(in the rows, 128 means zero)
Here are made-up things, facts about them, and rows of numbers that follow some of those facts. Name the thing behind each unnamed row.

Facts:
banek {χ=pluskoge}
begral {χ=subrem, τ=beskin}
beskin {χ=gebir}
bikluk {χ=bugoplam, Π=zopek begral bruklor puplan}
bregru {χ=buva, Π=timum fosol}
broneplo {χ=kogi}
bruklor {χ=kogi}
bruplek {χ=rosko, Π=truvom}
bugepluk {χ=bugoplam, τ=trufom gaplazur buva}
bugoplam {χ=buva}
bupi {χ=rosko, Π=plozom}
dalal {χ=sezu}
digis {χ=nobi, Π=finen, τ=rosko}
dogro {χ=moplostir, τ=stefur}
dosker {χ=bugoplam, Π=ruvo bregru}
dralor {χ=fatak, Π=truba skeplutran lomas, τ=tovus stodru}
dredra {χ=ruflus, Π=bupi}
fastipar {χ=tusi}
fatak {χ=ruflus}
fevum {χ=moplostir, Π=klaloka midrul skeplutran}
fezo {χ=reple, Π=bregru truba}
finen {χ=tatrar, Π=trobel, τ=trufom}
flagron {χ=plestozus, Π=dredra}
flegor {χ=sezu}
flidi {χ=stefur, τ=koles begral}
fliskem {χ=zedar, Π=bupi bugoplam, τ=plapim}
flumul {χ=skabogo, τ=digis}
foplon {χ=nobi}
fosol {χ=zedar, Π=skeplutran, τ=driflivom}
gabi {χ=ruflus}
gaplazur {χ=gebir, Π=flagron klipam, τ=beskin grotu}
gatil {χ=tatrar}
gebir {χ=stefur, τ=digis}
genu {χ=gabi, Π=koles truba, τ=klebe}
gidir {χ=plestozus, Π=plestozus}
gipam {χ=lomas}
gopon {χ=moplostir, Π=fatak, τ=midrul}
grage {χ=skabogo, Π=dredra}
grakik {χ=sezu, τ=bupi}
gralegok {χ=moplostir}
grapleber {χ=subrem}
gregristi {χ=nobi}
grotak {χ=sorin}
grotu {χ=sorin, τ=skoplem beskin nuti}
kedi {χ=reple}
klaloka {χ=reple, Π=dralor}
klarum {χ=stefur}
klebe {χ=subrem, τ=midrul sidin}
kletrak {χ=driflivom, Π=lomas}
klipam {χ=skabogo, Π=patis, τ=skoplem beskin buva}
klisiklam {χ=fatak, Π=flidi kletrak bugoplam}
klubros {χ=gebir, τ=dredra}
kogi {χ=buva, Π=truba}
koles {χ=fatak, Π=patis, τ=tovus}
laflu {χ=fatak, Π=zepobis stalan}
lare {χ=rosko, Π=klebe stalan}
lomas {χ=pluskoge, Π=grage}
lotas {χ=subrem}
luklan {χ=gabi, Π=roplem skabogo}
midrul {χ=moplostir, Π=patis, τ=beskin}
mogrom {χ=bugoplam, Π=begral}
moplostir {χ=sorin, Π=timum, τ=tovus sidin}
moskotam {χ=banek, Π=dalal rano, τ=finen}
mostuner {χ=gabi, Π=finen, τ=digis}
muzasu {χ=gabi}
neses {χ=reple, τ=finen kedi}
nobi {χ=stefur, Π=lomas}
nuti {χ=pluskoge, τ=moplostir}
pake {χ=tatrar, Π=suple}
palem {χ=troka, Π=bugoplam, τ=buva}
patis {χ=ruflus, Π=sefur}
plapim {χ=driflivom, Π=kletrak, τ=rosko}
plapul {χ=fatak, Π=flidi klipam, τ=stefur}
plegas {χ=dilufik, τ=beskin}
pleklu {χ=stefur, Π=zuzos, τ=plapul}
plestozus {χ=dilufik, Π=roplem}
plibadrem {χ=bugoplam}
plibram {χ=pluskoge, Π=palem sebrur patis, τ=digis gopon}
plopu {χ=kogi, Π=fosol, τ=moplostir}
plozom {χ=rosko, Π=dalal stodru}
pluba {χ=skabogo}
pluskoge {Π=lare, τ=stodru}
plustam {χ=driflivom, τ=troka}
puni {χ=bregru, Π=dosker stestu digis}
puplan {χ=tatrar}
puzam {χ=zedar, Π=plozom}
rano {χ=tatrar, Π=bupi dredra staga}
ratrem {χ=pluskoge, Π=staga}
redraplil {χ=plestozus, τ=flumul vusten lomas roplem}
rego {χ=moplostir, Π=staga skabogo}
reple {χ=dilufik}
ribe {χ=rosko}
rizul {χ=fatak}
roplem {χ=gebir, τ=stefur}
rosko {χ=driflivom, Π=finen vusten}
rulek {χ=lomas, Π=roplem}
ruvo {χ=kogi, Π=puplan, τ=bugepluk sidin}
sebrur {χ=rosko, Π=rego fliskem, τ=lomas sidin}
sefur {χ=skabogo, Π=dredra plozom}
sezu {χ=buva}
sidin {χ=moplostir, Π=patis}
sidrim {χ=gabi, Π=begral skabogo, τ=zuzos kedi stubos}
skabogo {χ=dilufik, Π=grage}
skeplutran {χ=buva, Π=bruklor, τ=timum}
skoplem {χ=ruflus, τ=zuzos kedi troka}
staga {χ=bregru, Π=stodru}
stalan {χ=kogi}
stefur {τ=zuzos midrul vusten}
stestu {χ=lomas}
stetronir {χ=fatak, τ=moskotam stefur}
stigru {χ=plestozus, τ=beskin}
stodru {χ=bregru, Π=dalal, τ=midrul}
stostel {χ=driflivom, Π=gralegok}
stubos {χ=reple, τ=rosko zuzos}
stutres {χ=tatrar, Π=sidrim timum fosol}
subrem {χ=ruflus, Π=sefur}
suple {χ=buva, Π=bregru grotak}
suzeklor {χ=troka}
tatrar {χ=pluskoge}
timum {χ=reple, τ=beskin troka}
tovus {χ=tatrar}
traso {χ=dilufik, Π=patis, τ=redraplil}
trerane {χ=nobi, Π=trobel}
tritrol {χ=tusi, τ=skoplem zopek}
trobel {χ=stefur, Π=bupi}
troka {χ=sorin, τ=beskin}
truba {χ=gebir}
trufom {χ=dilufik, Π=ratrem, τ=zopek troka puzam}
truvom {χ=skabogo, Π=koles}
tusi {χ=driflivom, Π=stestu}
veske {χ=plestozus}
vusten {χ=gabi, Π=bruklor}
zedar {χ=pluskoge, τ=rosko}
zepobis {χ=driflivom}
zevo {χ=tusi, Π=kletrak}
zogo {χ=buva, Π=bupi dredra, τ=gabi}
zopek {χ=subrem, Π=timum}
zugaver {χ=kogi, Π=zuzos}
zuzos {χ=troka}

Some things and their rows:
[192  93 141 121 112 176 133 133 152 117 111 148 153 112 108 155  96 160
 118 117 172 162 151 112  28 133 118  72  99  67 219] -> stigru
[198 136 131 113 106 149  79 135 134  81 103 132 153 163 117 140 112 162
 120 136 124 118 137 136 105 130 124  90 122  80 168] -> pake
[175 135 131  99 133 176 102 118 161  74 117 123 170 137 164 147 122 144
 109 109 156 143 132 136 114 112 121  85 176 104 171] -> gebir
[162 144 162 135 107 186 209 143 123 156  88 122 130 155 152 173 128 176
 122 106 116 106 130 113 105 176 120  69 114 166 163] -> roplem
[189 130 132 120 110 155  92 136 128 112 120 132 187 119 138 146 108 153
 133 115 129 127 147 136 104 119 133  98 145  98 179] -> fosol
[173 125 137  98 135 179 110 120 166  77 109 125 157 139 169 145 119 144
 107 107 145 145 128 131 121 114 116  81 185  94 173] -> zedar
[187 132 134 115 113 163 113 121 132 105 125 133 174 136 141 148 127 160
 130 125 164 129 141 131 122 128 134  74 155 125 190] -> pluskoge
[194  97 142 124 111 177 132 135 155 119 110 148 146 112 110 156  95 159
 115 114 171 160 152 113  30 132 117  74  97  50 219] -> plegas
[202 129 132 112 108 149  79 130 134  71 106 131 149 162 119 134 112 166
 123 132 128 126 133 136 109 128 122  85 127  83 180] -> gidir
[195 143 136 116 115 171 105 130 144  89 111 122 147 150 136 145 118 162
 121 106 148 134 140 127  82 125 121  82 121 123 172] -> grakik
[210 119 117 133 114 145  76 118 131  65  82 135 158 145 117 165 121 163
 106 169 123 126 129 124 101 139 130  88 118 110 174] -> bupi
[197 150 127 109 113 170 131 136 127  89 109 125 163 148 145 139 108 156
 137 138 138 130 155 152  99 125 130  53 116 158 174] -> traso
[191 124 117 134 106 152  91 135 119  96 122 117 189 130 141 130 120 161
 128 112 166 134 140 149  79 127 128  92 156 124 183] -> ruvo
[160 124 139 105 114 177 129 125 138 110 117 128 188 115 141 162 125 150
 112 147 127 104 143 148 110 134 132  84 168  50 158] -> sidrim
[201 136 145 107 109 154  88 126 154  80 110 134 136 184 130 134 127 165
 125 120 148 130 127 121 112 127 119  80 125  97 190] -> buva
[161 151 131 117 101 176 107 119 132 130 135 123 177 162 133 157 147 157
 127 133 184 108 156 137  84 137 143  82 135 123 146] -> klebe
[189 136 138 114 107 154  81 132 147  81 105 131 135 189 121 136 121 164
 115 126 141 124 132 126 100 131 117  90 114  86 168] -> fastipar

Which thing is each row?
No name comes twice in this set of rows, the named rows included.
[190 100 135 128 105 163 110 144 156 130 107 147 177  96 111 158  78 140
 129  93 163 155 147 123  35 129 127  79 102  70 220] -> timum
[189 107 140 117 102 136  91 131 134  72 106 137 153 163 135 122 122 169
 121 129 144 130 121 130 124 136 115  82 156  79 207] -> kogi
[132 145 140 130 110 175 164 131 119 151  89 134 137 176 149 177 123 162
 113 118 139 119 139 104 129 170 128  62 122 154 136] -> stetronir
[169 134 133 105 105 172 107 127 135 111 129 133 189 130 133 155 129 147
 124 152 146 104 154 153 104 127 140  84 147  79 155] -> genu
[165 128 120  97 129 174  88 122 153  87 117 126 209 102 156 158 120 129
 105 147 126 115 147 157 102 108 135 101 188  56 148] -> mostuner
[178 127 111  98 150 176  87 128 157  61 105 116 202  79 180 150  93 126
  97 111 112 153 137 153 118  86 123 102 212  74 146] -> digis
[181 127 144 100 104 154  88 123 141  72 116 139 142 163 125 132 120 170
 122 134 139 122 126 128 143 125 122  72 154  72 190] -> nobi
[171 125 140 105  99 153  92 132 142 105 110 141 173 159 122 150 129 152
 120 161 115  92 139 141 118 140 133  96 139  36 161] -> vusten
[185 104 135 120 112 176 125 133 151 115 114 145 159 119 112 156 102 158
 116 120 173 153 150 117  38 134 120  71 113  61 204] -> grotu
[179 128 137 116 113 175 121 129 146 105 113 130 156 136 133 151 112 157
 117 115 159 137 145 128  72 130 126  80 124 102 177] -> plustam

Now the same things, written a new way:
Some rows with their names:
[127  79 129 114 135 146 165 114 122 102  99 148 148 114 123 121 122 159
 151 167 124 108 145 142 119 122 156 119] -> flegor
[ 83 111 201 143 167  88 148 122 151 108 150  92  34 153 164 152  51 107
 132  67 111 168  96 128 127 125 119 186] -> koles
[129  87 138 125 139 144 180 108 150 135  82 148 123 132 124 116 122 146
 154 152 128 102 132 156 113 134 163 101] -> klubros
[134 127 148 105 164 138 194 114 141 164 101 133 117 141 185 124 114  89
 203  99 177 154  88 119 106 110 104 178] -> dredra
[132 106 149 149 142 159 152 113 117 107  72 149 145 135 166 126 124 125
 134 142 133  87 164 131  79 101 184 116] -> zogo
[166 120 170 109 187 140 150 140 143  94  74 187 140 131 105 143 131 156
 154 106  59 162 164 143 178 176 149 119] -> gebir
[ 91  94 199 149 192 188 101 148 158 119 149 118 115  97  62 134 108 165
 114 145 100  82 124 135 121 101 132 129] -> skeplutran
[117 106 153 138 128 165 145  93 117 135  79 131 126 114 109 134 117 122
 165 121 153 115 153 154 107 120 173 159] -> fevum
[135 134 206 142 208  95 166 169 141 142 119 155  49 122 101 118  35 110
 155 130 101 207  89 181 155 131 107 128] -> klebe
[105 105 137 111 131 115 199  80 169 135 113  89 104 180 158 109 111 128
 183  73 137 181 101 149 132 134 140 132] -> rizul
[157 172 161 138 189 163  98 122 135  91 106 135 154 107 131 123 138 138
 111 122  98 148 143 114 115 121 118 141] -> moskotam
[125  87 126 112 131 135 190 111 147 127  93 142 120 123 126 115 117 142
 167 156 133 110 129 146 118 122 132 122] -> gralegok
[184 119 167 101 188 169 136 136 134  86  78 173 150 139 113 127 143 174
 159 110  58 159 159 141 164 183 149 114] -> zedar
[157 155 149 133 175 183  92 121 126  98 154 101 135  99 137 108 122 140
 124 146 112 141 119 114 108  99  93 163] -> puzam
[129  86 128 108 134 142 172 113 129 119  95 134 129 125 130 105 107 138
 170 154 126 122 131 154 121 136 151 125] -> suzeklor
[127 107 143 121 161 159 173 118 135 124  90 143 138 127 166 130 125 119
 161 138 139 111 142 132  97 101 132 142] -> trobel
[165 160 152 123 178 151 128 105 139 104  68 172 153 111 112 154 150 133
 155  88  98 152 176 124 137 137 136 145] -> plapim

Which thing is each row?
No name comes twice in this set of rows, the named rows included.
[114  73 155 103 152 177 172 122 152 142  91 142 115 110 116 156 108 139
 194 122 147  97 138 139 110 114 132 140] -> truba
[108  94 212 146 182 121 134 155 155 120 123 146  62 109 136 146  75 145
 107 136  93  85 112 128 109 128 131 138] -> flidi
[109  78 149 113 152 170 173 117 142 133  96 136 131 119 103 128 126 138
 184 130 134 107 134 155 131 114 148 141] -> grotak
[119  79 141 104 161 171 182 129 135 124  98 130 136 122 136 126 120 134
 184 144 135  99 140 153 126 111 138 137] -> stestu
[133 113 135 102 159 170  96 139 100  70 183 102 137  79 104 100  99 174
 134 194 103 146 123 121 134 121  79 175] -> buva
[138 165 161 115 197 118 157 144 115 162 100 177 129  82  54 138 114  85
 196  88 122 202 112 152 207 135  98 213] -> vusten
[ 98 102 134 135 128  66 163 137 103  94 153 129  82  60  92 138  64 120
 120 168 113 147 131 136 150  88  89 198] -> tovus
[117 108 170 135 187 102 139 159 107  69 119 161 114  91 145 160  80 120
 103 153  82 123 166 114 130  79 120 184] -> stodru
[133  70 136 122 119 126 173 118 128 103 124 172 163 126 104 130 118 165
 148 167 146 123 141 125 102 102 171 122] -> plibadrem
[128  94 145 111 156 176 159 122 101 108  90 135 144 141 141  96 118 131
 180 143 134 119 133 161 122 134 174 153] -> tusi
[139 127 149 111 172 177  92 138 118  86 183 100 131  91 110  82 109 171
 142 167  98 159  96 131 139 132  84 165] -> troka
[146 124 163 135 163 114 142 117 155 104  89 161 132 121  93 138 125 151
 119 128  72 143 145 147 162 158 147 125] -> pleklu
[154 134 167 114 165 160 168 123 103 159  89 148 116 166 192  86 112 102
 187 112 147 157  85 146 111 161 154 171] -> subrem
[141 137 184 149 188 160  99 125 178 121 147 127 122 116  96  98 126 181
 100 140  84 120  98 136 116 137 120  89] -> tritrol

The same things again, as new rows of numbers:
Known rows:
[142 132 138 132 129 125 107 147 111 118 137 125 150 148 132 154 124 127
 104 120 128 124 118 116 125 133 116 161 138 111 102 117 146 108 118 125
 137 113  92 143 112 129 125 107 141] -> fliskem
[131 117 141 133 138 123 119 131 115 114 141  98 144 157 114 131 109 117
 124 107 117 126 123 119 122 124  97 154 136 117  87 127 163 117  88 128
 160 110 101 148 106 141 132 137 142] -> sebrur
[155 165 161 152 115 123  67 167  94 139 144 169 159 140 135 205 136 146
  87 127 141 140 105 121 128 149 137 175 116  89 136 115 135  95 155 106
 108 118  73 167 110 102 124  74 141] -> plapim
[127 115 155 118 138 105 123 126 110 130 143 122 125 158 157  97 105 109
  88 114 145 119 123 137 114 135 119 146 155 164 113 102 127 128 134 126
 116 131 141 106 123 132 128 136 104] -> dalal
[119 106 156 144 129 114 130 130 137 117 137 128 121 153 140 100 115  99
  86 117 133 118 123 130 122 147 125 142 148 138 112 116 136 121 139 122
 122 134 140 115 131 127 143 127 106] -> rano
[122 107 148 140 123 108 129 110 145 146 129 129 128 149 129 121 134 111
 115 120 127 127 133 141 126 140 126 129 119 148 120 141 122 128 147 129
 105 134 141 121 138 143 134 121 109] -> stostel
[121 110 156 124 133 135 124 115 129 143 139 115 130 154 131 105 113 112
  98 100 120 124 128 143 130 146 133 143 108 161 135 137 123 129 148 124
 112 132 155 132 129 136 136 129 109] -> gidir
[ 98 122 154  87 141 127 142 107 116  90 117 149 138 148 149 104 137 144
 107  89 111 114 154 169 106 128  98 150 102 195 144  92 118 122 153 132
 133 139 130 113 145 105 125 127 111] -> skabogo
[132  64 122 172 125 150 141  76 148 116 133 178 144 116 106 136 141 108
  99 152 140 107 138 108 128 172 137 122 119 116 130 138 133 107 115 126
 131 146 130 125 175 132 133 150  92] -> luklan
[121 106 151 135 123 105 130 108 137 148 130 131 122 144 130 114 127 112
 114 122 130 127 133 139 128 138 125 128 130 146 126 128 120 127 141 126
 110 128 141 120 142 142 128 126 110] -> fastipar
[113 105 178 151 134 103 118 116 141 126 135 132 129 129 119  94 122 126
  89 121 123 124 126 132 131 139 121 136 121 135 118 140 130 143 146 118
 113 130 138 123 134 128 148 109 117] -> stutres
[148 102 118  96 160 149 129 167  93 118 134 117  93 148 127 185 104 156
 116 153  75 134 135 107 137  86 157 110 138 128  95 141 116 145 110 147
 137 149 115 150 107 163 131 104 131] -> stigru
[138 129 140 126 125 125 106 140 114 120 135 108 139 158 132 130 129 140
 122 111 117 122 106 124 126 120 116 156 136 113  88 130 150 119 122 141
 144  95  98 145  96 145 122  94 139] -> traso
[101  88 139 200 118 100 157 113 159 125 144 167  91 145  86 121 143 104
 136 155 132 117 144 126 125 156  99 148 144 110 129 120 114  84 146  84
 102 118  92 113 154 137 159 126 140] -> klisiklam
[122 134 176 111 133 117 108 151 113 134 163  80 141 172 130 163 115 132
 141 101 129 141 141 126 140 111 115 157 121 122  90 143 166 153  73 150
 159 131 109 137  88 156 123 141 150] -> bugepluk
[149 122 123 176 120 122  93 131 124 118 124 177 189 107 117 215 148 127
  91 162 142 123 111  99 137 160 133 139 137  63 106 114 163  97  88 130
 162 139  78 146 147 103 118 112 120] -> mostuner
[112 119 132 117 138 115 145  85 143 140 114 153 142 141 130 126 155 131
 134  84 108 111 116 170 114 127 101 133 109 155 132 120 129 125 152 142
 115 146 135 103 145 123 120 112 111] -> banek

Rows to name:
No name comes twice in this set of rows, the named rows included.
[107 123 162 108 114  98 126 116 129 121 118 120 115 149 148 111 137 130
 112 116 135 131 161 155 121 138 126 123 110 181 132 130 107 128 145 146
 120 115 141 130 126 132 129 117 111] -> pluba
[ 94 104 121 167 134  91 171  74 153 153 125 183 110 140  83 144 158 118
 166 133 116 115 137 162 121 136  78 138 135 129 150 103 104  91 136  98
 106 163 101  94 172 119 141 135 142] -> fatak
[131 117 128 117 142 127 135  93 137 177 131 147 149 150 125 121 138 118
 129  68 100 106  78 166 114 116 105 150 119 137 129 123 150 141 158 131
 106 160 151  97 133 137 121 111 109] -> reple
[159 199 182 158 110  91  41 194  75 155 139 173 186 126 146 248 138 140
  60 133 144 149  96 129 127 160 140 181 132  72 146  90 139  93 155  95
 116 133  57 168 110  65 125  63 141] -> digis
[132 131 145 121 137 127 111 150 120 113 133  94 143 154 136 138 114 121
 103 101 111 125 114 128 132 128 117 158 140 115  85 122 149 123 117 138
 149 114 113 140  98 131 128 108 137] -> zogo
[110  96 151 146 124 104 131 112 143 121 139 117 127 153 124  90 129 101
 128 102 143 117 133 128 101 127  90 142 128 144  88 146 170 122 112 131
 142 112 127 131 116 145 144 139 118] -> sidin
[133 127 146 115 147 117 116 162 107 109 136  86 147 159 123 154 105 115
 111 102 101 132 135 123 117 105 104 142 135 127  77 132 171 130  83 138
 164 134 106 164  90 138 133 131 143] -> trufom
[116 117 142 103 145 139 139  93 131 134 126 138 150 154 126 121 132 126
 115  72 101 115 119 168 116 130 109 152  98 168 150 113 125 125 159 136
 119 151 154 117 146 126 123 128 108] -> plestozus
[108 112 137 113 146 128 139  89 120 123 125 165 147 147 128 107 136 130
 123  87 115  99 117 153 105 121  94 153 116 156 133 100 142 116 144 123
 125 143 128 104 138 120 127 125 113] -> lomas
[159 127 134 131 135 116  98 126 108 168 145  86 154 153 112 150 111 120
 132  95 110 131  82 122 137 114 118 155 137  99  91 145 164 137 102 132
 136 120 117 140  98 154 120 121 139] -> neses
[124 120 148 122 136  92 111 130 115 128 145  75 155 156 100 147 118 115
 145 102 118 139 142 124 115  94  85 140 115 134  77 151 187 128  54 139
 172 122 101 162  93 147 133 154 153] -> nuti
[112  80 147 175 132  92 131  81 142 128 133 178 137 105  95 119 137 128
 113 168 144 112 143 116 126 140 114 120 131 116 130 133 141 121 105 111
 127 148 112 109 161 117 145 137 123] -> zopek

